In the rows, 128 means zero.
Here are made-up elements, facts about them, and rows of numbers that follow some of those facts. Name the element behind each unnamed row.

Facts:
stepo: uses; nubregu: is of sort; dradri: sits directly inside; klodrim: points at; setas: belongs to class
zugren stepo gisin; memin stepo dotrin; troskil stepo grilanos; plegibrol stepo gisin; zakagrus stepo losagrol; rizu stepo drestaskon; zezun stepo rokan; muklin stepo plimur; grudridu stepo plakluk
gesel stepo stolo; veflal stepo kaver; supar stepo gistir; zamo stepo klaple; veklogra stepo laskil; vuston stepo modro; taflo stepo stolo; favo stepo bralem; bigrinen stepo favo
vosken stepo triflan; zekom stepo vobuvon; vune stepo drobrubo; tebra stepo skesopli; miskoflok stepo tapi; duzik stepo plakluk; fonu stepo dugrak; kila stepo laskil; dreval stepo skevo
boplupam stepo bralem; klotrem nubregu 838; pimiskor nubregu 237; radral nubregu 709; drigis nubregu 237; feskon nubregu 366; zugren nubregu 87; bafliklom nubregu 87; kloki nubregu 87
memin nubregu 956; troskil nubregu 938; stodo nubregu 63; gramapel nubregu 709; sabis nubregu 956; grubrek nubregu 38; plegibrol nubregu 237; bizuk nubregu 63; tenur nubregu 366
zatoril nubregu 897; flipaklon nubregu 956; rizu nubregu 956; tratregror nubregu 897; zezun nubregu 709; muklin nubregu 956; grudridu nubregu 237; gesel nubregu 804; veflal nubregu 87
klidros nubregu 956; vamo nubregu 838; drestaskon nubregu 914; legor nubregu 237; masis nubregu 838; supar nubregu 237; zamo nubregu 63; fizo nubregu 63; drekir nubregu 938
gopli nubregu 38; vosta nubregu 38; testuske nubregu 709; stomus nubregu 38; miribi nubregu 838; veklogra nubregu 914; vuston nubregu 38; plesku nubregu 237; plalosku nubregu 938
taflo nubregu 838; mostom nubregu 804; nuzuko nubregu 366; rudin nubregu 897; mepili nubregu 121; favo nubregu 914; sidil nubregu 897; raru nubregu 709; stagrovi nubregu 63
guton nubregu 38; domi nubregu 956; bigrinen nubregu 956; trogal nubregu 838; kaver nubregu 838; daste nubregu 237; vugrir nubregu 38; tiklal nubregu 914; grokur nubregu 121
rezel nubregu 938; leketa nubregu 897; sovul nubregu 956; seplil nubregu 956; listi nubregu 709; vosken nubregu 838; zekom nubregu 956; mozugrar nubregu 897; vune nubregu 897
zeze nubregu 838; tade nubregu 956; stigul nubregu 63; tebra nubregu 38; miskoflok nubregu 709; duzik nubregu 38; klukinon nubregu 121; vazor nubregu 366; drobrubo nubregu 838
fonu nubregu 87; stapli nubregu 956; tosiflam nubregu 38; pladriflol nubregu 804; troli nubregu 38; muvem nubregu 38; plitin nubregu 914; skesopli nubregu 63; dotri nubregu 838
soson nubregu 63; sestol nubregu 87; gravagrus nubregu 838; klole nubregu 366; flalur nubregu 838; logram nubregu 366; barok nubregu 956; kila nubregu 804; dreval nubregu 87
milemu nubregu 121; stodril nubregu 914; drunom nubregu 38; boplupam nubregu 838; leflur nubregu 237; klotrem dradri trodron; pimiskor dradri trulil; dragritek dradri duvu; driti dradri triflan
radral dradri trodron; drigis dradri laskil; dutar dradri brizim; feskon dradri drumak; zugren dradri vobuvon; bafliklom dradri laskil; kloki dradri bralem; memin dradri triflan; troskil dradri plakluk
stodo dradri klidan; gramapel dradri fanir; sabis dradri draklomer; grubrek dradri fanir; plegibrol dradri bralem; bizuk dradri skevo; tenur dradri skevo; zatoril dradri flegin; flipaklon dradri losagrol
zakagrus dradri trodron; brefos dradri grilanos; rizu dradri klaple; tratregror dradri triflan; zezun dradri draklomer; muklin dradri plimur; grudridu dradri gisin; gesel dradri klaple; veflal dradri dugrak
klidros dradri gobim; vamo dradri skevo; drestaskon dradri triflan; legor dradri drumak; masis dradri flegin; supar dradri klaple; mulu dradri duvu; girogos dradri duvu; zamo dradri klaple
fizo dradri modro; drekir dradri vobuvon; gopli dradri modro; stiskom dradri gobim; vosta dradri pudabres; testuske dradri grilanos; stomus dradri klaple; miribi dradri triflan; libabral dradri plubradol
veklogra dradri trodron; vuston dradri draklomer; plesku dradri skevo; tridi dradri laskil; plalosku dradri gisin; taflo dradri grilanos; mostom dradri draklomer; nuzuko dradri grilanos; tibras dradri laskil
bamu dradri bralem; rudin dradri gisin; gruplovam dradri draklomer; mepili dradri gisin; favo dradri vobuvon; sidil dradri plimur; raru dradri laskil; kaplom dradri flegin; stagrovi dradri gisin
patral dradri gistir; guton dradri vobuvon; domi dradri skevo; bigrinen dradri buplugrik; trogal dradri plubradol; kaver dradri klidan; daste dradri duvu; vugrir dradri gisin; tiklal dradri gistir
grokur dradri klaple; rezel dradri laskil; leketa dradri vobuvon; sovul dradri grilanos; seplil dradri trulil; listi dradri gisin; matri dradri vobuvon; vosken dradri klaple; zotra dradri flegin
zekom dradri modro; mozugrar dradri grilanos; vune dradri tapi; zeze dradri gistir; tade dradri duvu; stigul dradri tapi; tebra dradri grilanos; miskoflok dradri plubradol; duzik dradri klidan
klukinon dradri grilanos; vazor dradri trodron; drobrubo dradri plakluk; zevo dradri gobim; fonu dradri losagrol; stapli dradri gistir; tosiflam dradri gistir; pladriflol dradri trodron; troli dradri trodron
muvem dradri duvu; gridol dradri skevo; plitin dradri tapi; skesopli dradri drumak; dotri dradri draklomer; soson dradri vobuvon; sestol dradri trodron; gravagrus dradri gisin; klole dradri draklomer
flalur dradri tapi; logram dradri plakluk; barok dradri dotrin; kila dradri tapi; klepok dradri plimur; stolo dradri rokan; dreval dradri skevo; milemu dradri rokan; stodril dradri bralem
drunom dradri tapi; boplupam dradri vobuvon; leflur dradri trodron; klotrem klodrim zatoril; pimiskor klodrim gistir; dragritek klodrim leflur; driti klodrim guton; pudabres klodrim mepili; feskon klodrim pladriflol
kloki klodrim zeze; memin klodrim skesopli; troskil klodrim bigrinen; gramapel klodrim vugrir; sabis klodrim klidros; bizuk klodrim logram; zatoril klodrim domi; drumak klodrim duzik; grudridu klodrim feskon
veflal klodrim favo; klidros klodrim sidil; vamo klodrim brefos; gistir klodrim tade; legor klodrim gravagrus; supar klodrim nuzuko; mulu klodrim zekom; girogos klodrim listi; flegin klodrim gramapel
fizo klodrim stodril; plubradol klodrim vamo; drekir klodrim daste; tapi klodrim testuske; stiskom klodrim stapli; vosta klodrim memin; stomus klodrim miribi; miribi klodrim kloki; vuston klodrim libabral
taflo klodrim flipaklon; trodron klodrim klotrem; skevo klodrim milemu; gobim klodrim girogos; tibras klodrim trogal; gruplovam klodrim tibras; mepili klodrim rokan; favo klodrim pimiskor; sidil klodrim dragritek
kaplom klodrim drumak; stagrovi klodrim dotrin; patral klodrim fonu; guton klodrim trodron; domi klodrim muvem; bigrinen klodrim sestol; trogal klodrim mulu; dotrin klodrim mozugrar; losagrol klodrim tenur
kaver klodrim veflal; daste klodrim draklomer; rokan klodrim flegin; seplil klodrim buplugrik; listi klodrim drekir; zotra klodrim vune; zekom klodrim triflan; mozugrar klodrim bizuk; vune klodrim plakluk
zeze klodrim kaver; plakluk klodrim vuston; tebra klodrim stiskom; miskoflok klodrim sovul; trulil klodrim dutar; brizim klodrim patral; fonu klodrim kaplom; stapli klodrim driti; pladriflol klodrim plubradol
muvem klodrim bafliklom; gridol klodrim grudridu; plitin klodrim vobuvon; skesopli klodrim kila; sestol klodrim pudabres; klole klodrim tebra; logram klodrim tapi; kila klodrim skevo; klepok klodrim sabis
milemu klodrim klepok; stodril klodrim miskoflok; klotrem setas 653; pimiskor setas 653; dragritek setas 413; driti setas 413; radral setas 413; bralem setas 653; pudabres setas 413
drigis setas 413; dutar setas 413; feskon setas 413; zugren setas 653; bafliklom setas 413; kloki setas 653; buplugrik setas 413; memin setas 653; troskil setas 413
stodo setas 413; gramapel setas 653; sabis setas 653; grubrek setas 413; plegibrol setas 653; bizuk setas 413; tenur setas 413; zatoril setas 413; flipaklon setas 413
zakagrus setas 653; brefos setas 413; rizu setas 653; tratregror setas 653; zezun setas 413; muklin setas 413; drumak setas 653; grudridu setas 653; gesel setas 653
veflal setas 413; klidros setas 413; vamo setas 413; gistir setas 413; drestaskon setas 653; legor setas 413; masis setas 413; supar setas 413; vobuvon setas 413
mulu setas 653; girogos setas 653; flegin setas 413; zamo setas 653; fizo setas 413; plubradol setas 653; draklomer setas 413; drekir setas 413; gopli setas 653
plimur setas 413; tapi setas 653; stiskom setas 413; vosta setas 413; grilanos setas 413; testuske setas 413; stomus setas 413; miribi setas 413; libabral setas 653
veklogra setas 413; vuston setas 413; plesku setas 413; tridi setas 413; plalosku setas 653; taflo setas 413; trodron setas 653; skevo setas 653; gobim setas 413
mostom setas 413; nuzuko setas 413; tibras setas 413; bamu setas 413; rudin setas 413; gruplovam setas 653; mepili setas 653; favo setas 413; sidil setas 413
raru setas 413; kaplom setas 413; stagrovi setas 413; patral setas 653; guton setas 653; domi setas 413; bigrinen setas 653; trogal setas 413; dotrin setas 413
losagrol setas 413; kaver setas 653; daste setas 413; gisin setas 653; vugrir setas 413; tiklal setas 653; duvu setas 413; rokan setas 413; grokur setas 413
rezel setas 653; triflan setas 413; leketa setas 413; sovul setas 653; seplil setas 413; listi setas 653; matri setas 413; vosken setas 413; zotra setas 413
zekom setas 413; mozugrar setas 413; vune setas 413; zeze setas 653; tade setas 413; stigul setas 413; plakluk setas 413; tebra setas 413; miskoflok setas 413
duzik setas 413; klukinon setas 413; modro setas 413; trulil setas 413; vazor setas 653; drobrubo setas 653; zevo setas 653; brizim setas 413; fonu setas 653
stapli setas 413; tosiflam setas 413; pladriflol setas 413; laskil setas 413; troli setas 413; muvem setas 653; gridol setas 653; klidan setas 653; plitin setas 413
skesopli setas 653; dotri setas 413; soson setas 413; sestol setas 413; gravagrus setas 413; klaple setas 653; klole setas 413; flalur setas 653; dugrak setas 413
logram setas 653; barok setas 413; kila setas 653; klepok setas 413; stolo setas 413; dreval setas 653; milemu setas 413; stodril setas 653; fanir setas 413
drunom setas 653; boplupam setas 653; leflur setas 413

Known rows:
[137 139 178 130 113 132 130  89  81 127 118 125 149 123 119 105 136 144
 128 141 121 154 153 167 161 125 106 141 121 171 140 138 134 135 144 109
 141 150 129 111 145 115 124] -> troskil
[121 131 136 125 136 133 130 140 125 134 123 130 116 132 136 123 133 142
 123 131 125 126 115 139 132 111 134 111 136 116 135 132 134 104 111 115
 121 124 141 141 122 129 151] -> rokan
[126 130 134 124 140 131 131 142 128 134 127 129 116 138 132 132 131 137
 121 123 121 128 113 131 131 114 137 114 138 112 139 131 136  99 113 122
 117 125 140 143 119 130 152] -> flegin
[137 107 132  91 135 132 103 136 113  83 103 140 123 174 124 134  99 149
 102 108 157 114 128 119 150 125 121 182 129 120 115 182 157  97 110  82
 105 153 118 148 136 158 176] -> skevo
[129 124 111 131 133 125 124 130 144 123 126 130 136 120 140 146 116 123
 132 129 131 134 123 111 125 147 150 125 123 123 129 134 124 129 122 141
 134 121 130 132 124 121 124] -> trogal
[139 144 156 132 112 114 131 106 114 127 125 121 147 119 151 109 120 132
 137 157 122 136 132 156 135 133 110 165 128 149 126 124 119 149 129  90
 139 136 134 111 136 113 122] -> vune
[111 140 121 149 120 143 161 128 133 191 165 116 131  89 108 126 185 123
 144 119 114 139 129 127  99 123 136  55 137 132 152  91 112 121 133 174
 147 121 113 111 120 127 116] -> guton
[129 123 125 129 127 133 126 125 129 131 132 128 131 130 122 140 127 124
 131 117 122 139 131 108 137 136 140 133 133 136 130 131 125 112 131 140
 129 117 126 134 128 125 132] -> tibras
[134 122 120 128 149 127 127 156 135 125 140 124 109 136  98 119 129 114
 124 116 124 123 128 125 113 117 113 126 141 115 118 111 121 128 140 128
 109 114 136 134 129 132 130] -> libabral
[127 158 101 123  96 117 134 107 137 135 142 129 133 115 169 108 133 126
 126 158 144 102 150 143 118 147 126 163 116 144  97 118 139 126 110  95
 161 147 111  82 134 144 132] -> zamo
[116 158 104 165 151 119 152 165 163 175 164 115  99 100 124 114 161 100
 140 145  98 129 121 146  93 109 129  64 148 107 134  53 101 125 135 166
 136  81 158 115 110 109 104] -> bafliklom
[144 151 138 116 109 106 136 101 119 127 127 129 151 108 175  81 125 134
 137 167 159  92 120 162 108 136  86 165 120 145 115 133 122 189 128  77
 141 150 106 104 135 112 114] -> gesel
[136 145 140 120 141 130 135 128 115 132 128 122 120 122 135 110 131 142
 120 138 148 124 123 153 125 118 116 129 142 124 137 133 137 101 108 115
 123 132 115 130 128 130 158] -> gisin
[146 165 132 128 114 113 130 100 116 127 140 119 135 107 152  88 119 128
 123 171 148 123 156 171 130 145 105 176 126 153 110 117 132 132 121  99
 144 133 110  82 141 124 136] -> zugren
[130 114 121 124 122 130 135 127 132 140 135 140 142 135 125 132 146 131
 137 110 127 115 121 106 131 127 122 119 138 137 136 144 124 136 140 120
 129 129 124 146 121 117 119] -> rudin
[132 119 127 135 138 131 123 132 128 124 128 129 127 127 111 136 128 126
 126 119 121 139 135 121 133 131 133 115 127 137 131 131 129 115 135 142
 129 123 139 132 127 124 130] -> tridi
[124 131  74 128 113 129 128 129 158 138 140 142 132 123 149 142 136 119
 122 126 135 113 143  96 128 145 153 119 122 128 112 136 138 106 110 132
 151 125 116 118 119 136 128] -> soson
[130 122 125 127 143 135 127 142 125 122 131 128 117 131  99 127 133 121
 121 114 132 128 139 128 121 123 121 116 130 122 129 126 128 127 142 147
 118 127 123 130 132 138 129] -> zevo

Rows to name:
No name comes twice in this set of rows, the named rows included.
[142  91 119 102 121 145  97 108 105  75  91 153 145 165 108 148 104 147
 109  93 155 134 161 108 179 142 138 160 101 157 120 201 165 106 133 124
 120 166 115 149 142 149 153] -> vosta
[102 139 123 144 107 135 158 105 141 187 145 123 154  75 147 141 170 126
 153 128 124 134 102 110 101 139 153  52 123 129 167 112 107 154 120 175
 161 119 103 127 111 103  90] -> stapli
[100 144 115 155 129 146 148 131 138 175 145 118 112  86 118 123 155 105
 144 139 120 128  99 135  80 103 137  61 117 111 143  55 105 157 135 202
 130  98 120 114 121 124  95] -> klotrem
[146 164 134 138 134 109 129 121 113 127 137 125 120 125 149  66 123 125
 128 173 123 113 155 188 140 106  87 165 141 155 104 101 127 142 143  83
 131 120 152  97 140 108 136] -> duzik
[124 109 118 130 136 135 118 129 134 122 107 138 132 124 130 132 111 121
 142 129 137 114  97 120 112 116 136 113 107 114 129 117 120 174 132 153
 116 124 132 150 125 118 104] -> pladriflol
[ 35 115 222 141  45  95 136 122 129 112 119  96 132 193 160 205 132 122
 153 157   8 145 154 151 138 165 147 171 107  95  86  84 118 208 156  11
 189 200 213  44 133 206  22] -> favo
[111 144 138 161 134 141 153 122 131 172 142 115 126  87 111 133 160 122
 144 135 109 163 129 141 110 119 146  48 123 132 166  90 111 124 134 191
 147 111 132 118 121 113 100] -> driti
[124 121 129 129 131 146 123 113 110 124 114 137 134 126 100 134 138 133
 123 109 134 144 156 124 149 126 140  90 113 145 140 151 146 115 143 165
 135 135 117 129 135 133 119] -> stomus
[149  92  99  90 117 118 106 138 145  87 124 146 140 166 143 142 100 121
 115  99 155  90 115  72 128 148 117 209 137 123  94 179 134 135 120  74
 110 143 109 156 129 141 150] -> sabis
[136 153 132 133 111 108 128 107 130 121 125 126 141 114 163 113 114 130
 133 166 133 126 135 154 131 147 121 163 116 141 115 123 128 150 121 102
 150 135 132  97 134 117 119] -> vosken
[112 128 180 153 124 147 157  90 101 170 124 115 155  76  97 142 169 141
 154 123 117 179 116 136 127 127 141  33 114 145 193 122 111 147 149 205
 143 127 108 133 127  99  89] -> klole
[ 99 133 138 145 119 164 150 129 117 192 144 114 111  88 125 119 155 129
 141 137 110 142  80 140  89  88 150  61 112 116 157  41 112 123 104 177
 117 113 136 125 119 129 147] -> trodron

The same elements again, as new rows of numbers:
Some elements and their rows:
[112 170 138 114 177 137  83 110 178  72  75 169 127 176 200 175  81  95
  92  99 160  78 167 132  62 101 160 105 204  83 114] -> zugren
[124 114 133 108 142 116 118 135 126 103 132 154 108 112 139 131 135 121
 133 147 118 137 118 118 122 151 154 158 113 120 139] -> tenur
[201 140 164 183  78 138 139 165 133 115 116  59  74 151  71 100 125 144
 167 120 103 120 144 134 198 109  98  68 132 149 163] -> gesel
[109  98 127 111 132 152 119 108 109 118 115 128 119 120 120 115 129 137
 121 149 110 132 108 141 112 134 132 119 126 124 151] -> gramapel
[130 145 135 130 111  81 131 169 152  96 130 123 125 118 136 146 115 144
 128 117 131 123 174 101 145 134 136 149 131 124 132] -> vugrir
[119 136 121 161 133 144 137 119 125 152 130 135 135 136 123 120 129 124
 125 106 139 115 102 140 124 114 120 121 123 128 109] -> gobim
[153 163 165 156 119 100 128 145 164 100 126 111  96 153 138 148 101 117
 156 101 149 101 151 124 149 117 143 114 146 128 128] -> duzik
[ 96 113 149 108 106 113 144 105 131 143 118 115 133 122 115 133 130 118
 140 122 140 143 134 139 149 151 133 121 104 134 142] -> brefos
[107 174 111 124 125  94 171 137 147  63  86 147 134  62 120 117  88 148
 139 178 112  92 194 145 145 158 186 166 137 170 161] -> bafliklom
[155 164 148 148 125 108 129 147 156 115 121 122 117 151 137 145 116 113
 139 104 143 112 156 121 144 121 130 118 146 123 119] -> vuston
[127 131 127 130 118 120 125 161 155 125 147 132 113 137 126 128 132 143
 111 131 139 121 140 121 130 117 116 136 127 129 129] -> soson
[140 129 117 128 125 149 122 121 129 140 121 117 141 143 117 122 133 128
 113 127 127 135 139 139 132 107 108 101 138 129 128] -> gruplovam
[151 125 128 121 163 109 158 108 121 115 111 136 126 136 133 140 142 129
 147 107 115 132 125 107 109 148 127 134 171 130 127] -> sestol
[143 178  81 145 158 146 180  79 122 112  93 129 163  95 107 106  97 147
 141 163 112  95 162 169 122 112 150 120 183 186 132] -> trodron
[137 135 125 139 139 135 136 132 132 129 112 146 127 140 123 123 142 119
 119 113 125 127 127 128 126 136 118 124 135 119 122] -> plitin
[161 140 114 123 156 131 110 138 132 124 145 162 125 135 141 129 145 103
 127 140 127 144 121 125 125 129 139 151 123 122 113] -> legor
[136 116 115 103 129 141 102 122 127 133 162 122 128 126 131 126 127 127
 126 164 133 147 123 140 128 106 134 128 118 136 131] -> flalur
[119 109 139  91 137 119 121 108 116 118 116 147 122 112 131 131 143  98
 142 144 122 157 122 132 136 166 156 147  98 120 143] -> nuzuko

Which element is each row?
No name comes twice in this set of rows, the named rows included.
[161 108 117  94 172 127 129  94 100 101 124 137 124 122 137 134 137 127
 145 147 100 150 116 114  99 139 143 137 164 131 139] -> vazor
[141 198  92 128 121  99 156 138 145  67  86 123 161  71 118 123  77 148
 135 173 110 103 229 143 158 125 170 143 153 175 148] -> muvem
[159 140 129 130 150  88 161 118 130 116 123 122 137 133 135 149 131 132
 151  96 128 131 150 100 125 137 125 135 174 136 117] -> troli
[155  84 167 130 132 156  77 122 114 154 139 106 100 198 145 146 152 102
 126  71 133 149  73 107 109 106  88  77 136  73 114] -> memin
[168 112 147 149 136 122  98 148 122 168 149 123 132 193 143 154 171  98
 121  41 142 161  98  83 124 113  74 107 131  72  84] -> vosta
[ 86  90 150  96 122 135 138  90 117 136 105 135 115 118 116 121 142 113
 136 140 125 145 105 148 131 167 142 126  96 129 156] -> testuske
[119  91 135 108 159 135 158  85 112 130 120 143 105 135 124 124 149 135
 140 130 118 128  87 127  97 155 126 130 157 136 143] -> radral
[121 158 150  81  40 169 150 178   9 230  98  64 212  29 157  98 117 136
 119 198  48  91 155  86 117 233  85 139  92 134 100] -> bralem

The same elements again, as new rows of numbers:
Known rows:
[132  99 122 126 130 122 122 149 149 159 136 119 147 148 162] -> klidan
[139 127 125 133 128 105 134  98 135 156 116 118 118 104  99] -> feskon
[133 132 127 115 131 121 159 147 132 186 121 119 125 144 150] -> gravagrus
[122 114 128 120 129 119 140 150 134 171 131 119 146 133 155] -> flalur
[138 131 126 100 161 144 137 154 159 162 171 117 148 143 154] -> stolo
[151 122 119 139 126 122 131 119 134 129 115 132 119 122 109] -> legor
[144 114 112 141 126 125 114 103 145 145 115 121 127 127 108] -> pudabres
[137 119 115 133 134 125 148 150 134 155 139 130 132 145 158] -> raru
[140 123 116 129 135 127 153 152 131 158 131 132 125 146 158] -> testuske
[133 134  94 143 156 102 146 103 137 115 102 142 132 120 109] -> milemu
[143 150 156 109 160 158 106 148 181 123 138 132 127 120  97] -> grudridu
[140 126 127 136 128 108 136 101 133 161 116 118 115 102 102] -> klole
[135 125 117 117 122 131 147 153 129 166 138 124 144 147 157] -> mostom
[157 130 138 135 130  88 145  99 141 142 118 126 105  90 101] -> stomus
[133 114 114 144 148 121 148 143 135 157 141 133 123 139 158] -> grokur
[136 125 131 117 129 105 155 137 137 177 143 120 132 125 154] -> tenur
[136 107 117 125 125 108 159 167 147 142 160 130 148 166 144] -> leflur
[162 129 121 139 123 126 136 124 131 120 102 139 107 121 106] -> mozugrar

Name these rows:
No name comes twice in this set of rows, the named rows included.
[121 114 131 117 130 121 137 151 137 168 136 118 147 134 156] -> drobrubo
[157 132 109 131 127 112 141 122 139 102 104 142 129 124 109] -> sidil
[127  75 129 160 114 140  93 128 147 156 143 107 121 146  92] -> trodron
[128 125 106 123 138 112 119 111 147 120  97 127 154 124 115] -> skevo
[127 101 100 156 134 130 134 133 136 123 132 131 129 155  91] -> sestol
[164 111 130 156 113 140 117 125 133 131 126 130  97 124 102] -> zatoril
[166 121 197 223   6 109  53 150 165 186 131 224 198  84  97] -> favo
[149 108 128 125 126 122 138 170 140 130 132 135 136 142 160] -> tratregror
[143 114 122 141 127 124 120 127 135 122 105 131 123 119 107] -> pimiskor
[152 151 169  94 164 113 136 152 194 151 198 126 138 109 149] -> duzik
[132 112 116 147 135 129 118 123 132 131 105 129 126 123 108] -> gramapel

